Below are the code and all the weights of a small trained network. Each question names an input and a target symbol and asks about switching units off, where a switched-off unit gives its printed mean instead of its output.

import numpy as np


def w(rows, s, z=0):
    codes = np.array(rows[::2]) - 128.0
    scale = np.full(codes.shape[1], s)
    scale[-1] = z or s
    return codes * scale


def norm(h):
    return h / np.sqrt((h * h).mean(-1, keepdims=True) + 1e-5)


def f(y):
    return np.maximum(y, 0)


def softmax(a):
    e = np.exp(a - a.max(-1, keepdims=True))
    return e / e.sum(-1, keepdims=True)


def log_softmax(a):
    a = a - a.max(-1, keepdims=True)
    return a - np.log(np.exp(a).sum(-1, keepdims=True))


def net(x, mask):
    ids = ['δζλμστφψω'.index(c) for c in x.split()]
    T = len(ids)
    res = E[ids] + P[:T]
    r = norm(res)
    for j in range(3):
        rows = slice(2 * j, 2 * j + 2)
        q, k, v = (r @ M[0][rows].T for M in (Q, K, V))
        z = softmax(np.where(np.tri(T) > 0, q @ k.T / 2**0.5, -1e9)) @ v
        o = O[0][rows]
        res = res + np.where(mask[j], z, o[:, -1]) @ o[:, :-1]
    y = f(norm(res) @ A[0][:, :-1].T + A[0][:, -1])
    res = res + np.where(mask[3:11], y, B[0][:, -1]) @ B[0][:, :-1]
    return log_softmax(norm(res)[-1] @ U[:, :-1].T + U[:, -1])


Q, K, V, O, A, B = {}, {}, {}, {}, {}, {}
E = w([
[102,157,87,124],'δ',
[207,252,133,73],'ζ',
[88,120,142,138],'λ',
[41,71,138,139],'μ',
[146,145,106,150],'σ',
[42,185,167,163],'τ',
[147,147,150,70],'φ',
[168,65,79,131],'ψ',
[117,46,224,122],'ω',
],0.032)
P = w([
[142,128,254,115],'0',
[128,106,221,113],'1',
[127,91,192,133],'2',
[122,82,169,141],'3',
[108,82,149,146],'4',
[99,79,133,158],'5',
[93,70,116,162],'6',
[83,73,103,175],'7',
[75,67,94,183],'8',
[72,58,84,187],'9',
[61,57,74,200],'10',
[61,46,65,206],'11',
[50,46,58,209],'12',
[43,45,50,225],'13',
],0.0056)
Q[0] = w([
[182,184,146,96],'head 1',
[100,151,92,182],'head 1',
[144,147,17,153],'head 2',
[2,141,153,28],'head 2',
[143,191,135,206],'head 3',
[118,159,205,188],'head 3',
],0.009)
K[0] = w([
[135,140,133,87],'head 1',
[123,153,104,164],'head 1',
[67,174,51,168],'head 2',
[245,156,78,84],'head 2',
[179,78,63,190],'head 3',
[193,131,176,191],'head 3',
],0.012)
V[0] = w([
[160,130,106,215],'head 1',
[68,117,162,201],'head 1',
[254,146,66,109],'head 2',
[205,99,170,203],'head 2',
[128,77,206,146],'head 3',
[201,92,111,170],'head 3',
],0.0081)
O[0] = w([
[225,254,41,62,164],'head 1',
[144,194,173,89,234],'head 1',
[195,103,187,169,3],'head 2',
[151,76,204,156,30],'head 2',
[160,84,146,205,102],'head 3',
[50,133,146,92,85],'head 3',
],0.0057,0.0021)
A[0] = w([
[174,210,143,175,2],'neuron 1',
[122,137,68,228,82],'neuron 2',
[12,194,89,149,142],'neuron 3',
[155,32,169,115,11],'neuron 4',
[171,216,184,112,183],'neuron 5',
[112,109,190,147,161],'neuron 6',
[90,204,197,89,97],'neuron 7',
[18,100,214,107,66],'neuron 8',
],0.011,0.0076)
B[0] = w([
[131,151,55,89,137],'neuron 1',
[101,138,173,72,158],'neuron 2',
[158,85,175,147,254],'neuron 3',
[79,200,76,101,151],'neuron 4',
[71,80,151,130,189],'neuron 5',
[138,110,145,194,191],'neuron 6',
[193,138,153,137,163],'neuron 7',
[139,175,9,125,210],'neuron 8',
],0.013,0.009)
U = w([
[132,35,227,107,189],'δ',
[17,105,142,44,117],'ζ',
[3,184,51,115,119],'λ',
[150,152,152,104,255],'μ',
[151,167,77,191,66],'σ',
[122,123,128,131,167],'τ',
[105,125,130,123,76],'φ',
[123,154,177,173,154],'ψ',
[190,72,120,118,180],'ω',
],0.016,0.0052)

Each question gives the input, a string of symbols that net reads in full, and the target symbol t.
The units are the heads (2 rows each of Q, K, V and O) and the neurons (one row each of A and B). Each row of codes is followed by its name. A weight is (code - 128) times the scale printed after its matrix; where a second scale follows, it is the last column's (O, A, B and U).
mask holds one flag per unit, heads first, then neurons. A switched-off unit (its flag False) gives its mean, the last column of its rows in O or B, instead of its output. The means were averaged over made-up inputs and are rounded, as every weight is.
A unit's drop is (log p(t) with every unit on - log p(t) with that unit switched off) / (log p(t) with every unit on - log p(t) with every unit switched off).
The circuit of an input: a set's keep is (log p(t) with only the set's units on - log p(t) with every unit switched off) / (log p(t) with every unit on - log p(t) with every unit switched off). Starting from all 11 units, units are removed one at a time, each time the one whose removal leaves the highest keep (on an exact tie, the one counted first), for as long as the keep stays at least 0.8.
units of the circuit, in order: the units of the circuit, biggest drop first
unit that matters most: the unit with the biggest drop
top k neurons: the k neurons with the biggest drops, biggest first
which heads matter: for each layer, one digit per head in row order, 1 if its drop is at least 0.15 and else 0, layers parted by /
drop of u: that unit's drop, to one decimal
input ω μ ψ δ σ σ, target ζ: which heads matter => 101
input ψ σ μ, target λ: top 4 neurons => [neuron 8; neuron 3; neuron 4; neuron 7]
input φ σ μ τ ψ τ φ, target ζ: units of the circuit, in order => [neuron 3; neuron 5]
input ψ σ δ μ λ ψ δ ω τ ζ ψ φ, target δ: unit that matters most => neuron 8
input ζ λ ω ω λ φ δ φ ω δ ω τ ζ σ, target δ: top 4 neurons => [neuron 3; neuron 8; neuron 4; neuron 2]
input ψ σ σ δ φ ψ ζ μ σ σ λ σ μ δ, target ζ: which heads matter => 110
input σ μ σ μ λ, target σ: units of the circuit, in order => [neuron 8; neuron 3; head 1]
input μ ζ δ ψ ζ σ μ λ φ σ φ, target ζ: top 3 neurons => [neuron 3; neuron 4; neuron 8]
input ψ μ σ φ σ λ λ μ μ ψ σ ζ δ, target δ: which heads matter => 010
input ψ δ ψ ω μ δ σ φ φ φ, target λ: top 2 neurons => [neuron 3; neuron 4]
input φ ψ φ μ λ φ σ δ σ φ τ λ τ δ, target ζ: top 4 neurons => [neuron 2; neuron 8; neuron 6; neuron 3]
input σ ζ τ σ φ, target δ: top 3 neurons => [neuron 8; neuron 6; neuron 5]
input λ ψ ζ ψ λ φ μ σ σ, target ζ: which heads matter => 111
input φ μ ψ δ μ λ λ ζ σ λ σ σ, target λ: unit that matters most => head 2
input ω ψ λ μ ψ ζ δ, target δ: which heads matter => 000
input μ σ τ λ, target σ: drop of neuron 3 => 0.2
input ζ δ μ δ ω σ δ δ ψ σ τ, target ψ: drop of neuron 3 => 0.4
input σ λ σ φ σ ζ ω φ φ λ ω σ σ φ, target λ: drop of head 1 => 1.9
